[  2  -4  -3  -1   5  -6   4   5 -28 -22   1  -5   6   1 -11  -4   0  -4
   2   4  -8   0] | [11] > <19>
[  4  -3   3   0  -5  -9   0  -1 -13 -16  -7   8   0   6  -5   2   1 -12
   7   4 -15   0] | [11] > <19>
[  0 -15  41 -11   1  -4  -4   2   4 -21  -2  -3   8  17  25 -17   5 -16
  10   7  15 -10] | [16] > <21>
[  6  -1   5  -4   5   1  -1   1  13 -14  17   1   3   9   1 -16   5   2
 -16   4  43   1] | [12] > <30>
[ -7 -19   5  -1  -3  -1   0  -4  -3 -17   2   4  -5  15   0 -24  12  10
   8   1  -5   5] | [11] > <29>
[ -3  -5  -8  -9 -12  -4   1  -8  -4 -13   9   3  12  19   8 -17  11  -9
   5   4  22   5] | [16] > <21>
[  0 -10  -4   0  -6   1   9  -1   0  -9   4  16   8  16   5  -5   8 -20
  15  -3  15   2] | [16] > <22>
[  4  -2   5  -9   7   1  -5   2  -4 -20   4  -1  -6   4   3 -10   5  10
  -5  13 -29   5] | [11] > <29>
[ -3  -3  15  -9  11  -4  -2   3 -11 -16  -6   0   5  13 -28  -7  -1   6
   2   6 -11  -2] | [11] > <29>
[  0 -10  -3 -10   2  -4   0  -2   9 -20   3   0   4  13  12 -17  -2 -14
  10   5  -3  -9] | [16] > <21>
[ -3  29   7  -2 -15  -3   1  -8 -20 -33   2  -3   2  -6  -1  -4   0   4
   5   2 -15   5] | [11] > <29>
[ -3  -3  -1   0   4  -6  -7  -5 -11 -21  -2  -8   1   9   0  -5   3  -6
   4   4  -8   1] | [11] > <19>
[  0 -10  21   1   6  -6   3  -5  -6 -19  -4  -1   0  13  -1 -25   4  11
 -21   5 -11  -1] | [11] > <29>
[ -3  -8   5  -6  -4  18  -4  -6  17 -10   7  -1   5  14   9 -25  -1   7
   2   2  40   9] | [12] > <30>
[  7  -8   0 -15   6   5   0  -2  15  -2   2   4   6  13   8 -16   5   5
   0   1  45  -1] | [12] > <30>
[  3  -6   1   1  -3 -17   5  -1   4  -6   4  -1   9   5  11 -14   2 -17
   4   6  39 -11] | [12] > <16>
[ -2  -9   5  -5  -1  -6   5  -4   5 -11   1   8   9  17   7 -11  13  -4
  10  13  14  -5] | [16] > <22>
[ 7 -6  2 -6 -1 -4  2  0  4 -5  2  1  9 12  5 -3 -7  0 -3 14 35 -7] | [12] > <30>
[ -5  -7   4  -6   5   5   0  -2  -5 -18   0   0  -2  10  -1 -19   2   4
  -9   0 -11   1] | [11] > <29>
[ 9 -3 -3 -5  0  3 -8  1 17  1 -1  1 18 11 11 -4  1  2 -8 -6 49 -7] | [12] > <16>
[ -3  -4   2  -4   5   1  -1  -8  10 -10  -1  -2   7  13   6 -11   8 -15
   6   0  13  -4] | [16] > <22>
[ -5  -1  -3  -6   5   4   4  -2   9  -4  20   5  14   3   8  -9  -3  -6
  -7 -10  32  -2] | [12] > <16>
[ -4   0   3 -15  -1 -13   5   0  -5 -20  -1   2   2  29  -3 -16   3   8
   1   1 -14   4] | [11] > <29>

[  6   5  -4  15   9   1 -10  -7  -1  14   0   4  13  -7 -10  -3   2  -6
   2  -2   1 -17] | <87> > <55>
[  5  13  -1  15   9   0  -8  -4   3   5   3   1   6  -3 -10   1   3  -3
   8  -2   2 -15] | <87> > <54>
[  0  12   1  22   6   3   0   1   0  14   1   1  17  -4  -7   2   7   3
  -1   0   6 -16] | <89> > <53>
[  5  11  -4  -2   3   1 -10  -7   0  20   7   4  13  -5 -11   3   1   0
   3   5   7 -20] | <87> > <55>
[  5   8  -3  25  -3   2  -5   2  -2  13   4   1   9  -3 -10   2   6   0
   4  -1   9 -16] | <89> > <63>
[  3  10   8 -16   3   5 -11  -5   8  27   6   5  15 -14  -4  -2  -4   0
   5   2   9 -23] | <87> > <48>
[  0  10   2  26   2  -1  -2  -1  -5  12   3  -3  11   0  -6   5   3   6
   7  -1   6 -10] | <89> > <51>
[ 1 13  1 31  6 -1 -1  1 -2  5  1 -2 10  4 -6  1  8  6 -2 -6  5 -6] | <89> > <53>
[  6   6   2  19   7  -4  -2 -15  -5  12   4  -7   5  -3  -8  22   4   3
   6   2   1 -23] | <87> > <55>
[ 2  9 -2 24  1 -3 -2 10 -3  4  1  0 12 -1 -7  9  6  6  2 -2  6 -6] | <89> > <63>
[  8   4  -1  10  -1   8  -4   2  -2  12   0   3  13  -1  -7  -6  -1   1
   4  -5   5 -10] | <89> > <53>
[  8  12  -1  11  20   0  -4 -13  -1  19   2  -2  13  -6 -10   3   3   1
   3   1  -5 -25] | <87> > <48>
[22 11 -1 24  2  1 -3  2 -5  2 -1  0  8  0 -9  0  2  1  2 -1  8 -8] | <89> > <51>
[  4  10   2  12  -3  -2  -5 -12  -3  17   4  -3  17  -3 -10   6  -4   1
   4   0   8 -18] | <89> > <53>
[  7  12   1  21   4   0  -3   2  -2  13   5  -1  17  -1  -7   2   4   4
   2  -4   4 -12] | <89> > <51>
[ -3   7  -1   9  -4   5  -8  -7  -2  10  -1   1  10   0  -5   1   2  -1
  -1   3   5 -11] | <89> > <53>
[-2  3  1 12 -5  4  1 -2  0  8  2  0 11  1 -5  2  0  2  1  0  4  0] | <89> > <51>
[  4   7   1   7  12  -1  -5  -1   0   6  -1   0   6   1 -10   5   1  -3
   5  -2  -5  -6] | <87> > <55>
[  0   7   1  14   1   0  -2   1  -3  14   2   0  10  -2 -10  -1  -4   2
   0  -1  11 -17] | <89> > <51>
[  6   6  -6  12  15   1 -10   5  -6  10   1   6  13  -7  -8  -8   3  -7
   1  -1   4 -14] | <87> > <48>
[  5   9  -1   9  11   2  -6  -3   6  18   2   5  10  -7 -11  -1  -1   3
   2  -1   5 -24] | <87> > <48>
[  6  12   2  34   4  -1  -4   2  -6  -1   6  -2  10   1 -11  -1   7  -1
   1  -1   5  -7] | <89> > <51>
[-2  6  3 15  4  3 -6  8  2  7  4  5 13 -7 -9 -5  4  3  2 -1  8 -6] | <89> > <51>
[  0  14   0   6   4   0  -9  -2  -2  10   4   4   5  -6   2   0   2  -4
   4   2   7 -17] | <87> > <55>
[ 11  11  -2  -2   5  -3  -6  -6   1  15   4  -2  12  -6 -12  -4   4  -5
   1   0   8 -20] | <87> > <54>
[  6   8  -3  10   4   3  -7  -8  -6  11   0   1  10  -2 -11  -8   0  -6
   5  -3   4 -23] | <87> > <55>
[  0   9  10  20  -2  -2   0  -1   0  16   1  -2   9 -16  -5  13   6   6
   6   4   5 -20] | <89> > <63>
[  5   3  -3  -7  -2   4 -21  12   6   9   1   7   8  -5  -6 -10   1 -12
   1   0   9  -5] | <87> > <55>
[  4   8   2   6   5   4  -6  -8   1  18   4   0  14  -6  -8  -3  -1   1
   3   0   2 -19] | <87> > <48>
[  1   6   1   5  -4   3  -1  -8   3  18   4   3  10  -5  -8   1  -1  -3
   3   0   6 -20] | <87> > <48>
[  8  10  -7  20   9  -3  -9  10  -4  -8   3   3  14   1 -12  -4   6  -1
   0  -1   2  -8] | <87> > <55>
[  5   6  13  10   3  -2 -12   1   4   8  -2   2   9  -1  -7  -2   4  -6
   3   0   3 -14] | <87> > <48>
[  9  13  -2  29  13   0  -5 -14  -5  10   1  -4  14  -1 -14   5   7   5
   4  -3  -3 -28] | <87> > <48>
[ 14  10   0   5   4   3  -5 -13   8  14   3  -1   7  -4  -5   4   2   3
   6   2   3 -16] | <87> > <54>
[  7  -7   0   6   2   2  -7  -7   6  17   6   3  10  -7  -8   4   1   0
   7  -1   7 -20] | <87> > <48>
[  6  11  -4  11  13   4 -10   7   8  10   4   6  12 -10 -13  -9   5  -8
   2  -2  11 -21] | <87> > <48>
[  5  12  -2   3   7  -3 -10  -5  -3  15   6  -1  10  -4  -3   3   3   2
   4  -1   3 -21] | <87> > <55>
[-1  2  2  6 -8  1 -5  8 -2 10  1  4 12 -2 -6 -5 -3 -5  1 -3 10 -7] | <89> > <51>
[  5  10  -4  19   6   3  -7  -9   2   9   2  -2  12  -3  -8   1   2   1
   2   0   1 -20] | <87> > <48>
[  4  10  -1  15  -4   1  -9   5   1  12   2   3  11  -5  -7  -6   1  -4
   4   0  13 -15] | <89> > <63>
[  0   8  -1  14  -3  -1  -7   0   4  16   4  -3   8  -6  -5   3   2   2
   2   2   9 -17] | <89> > <63>
[ -1  10   2  28 -10   3  -4  -4  -2  17   2   1  10   1 -10   3   3   4
  10  -5  10 -15] | <89> > <63>
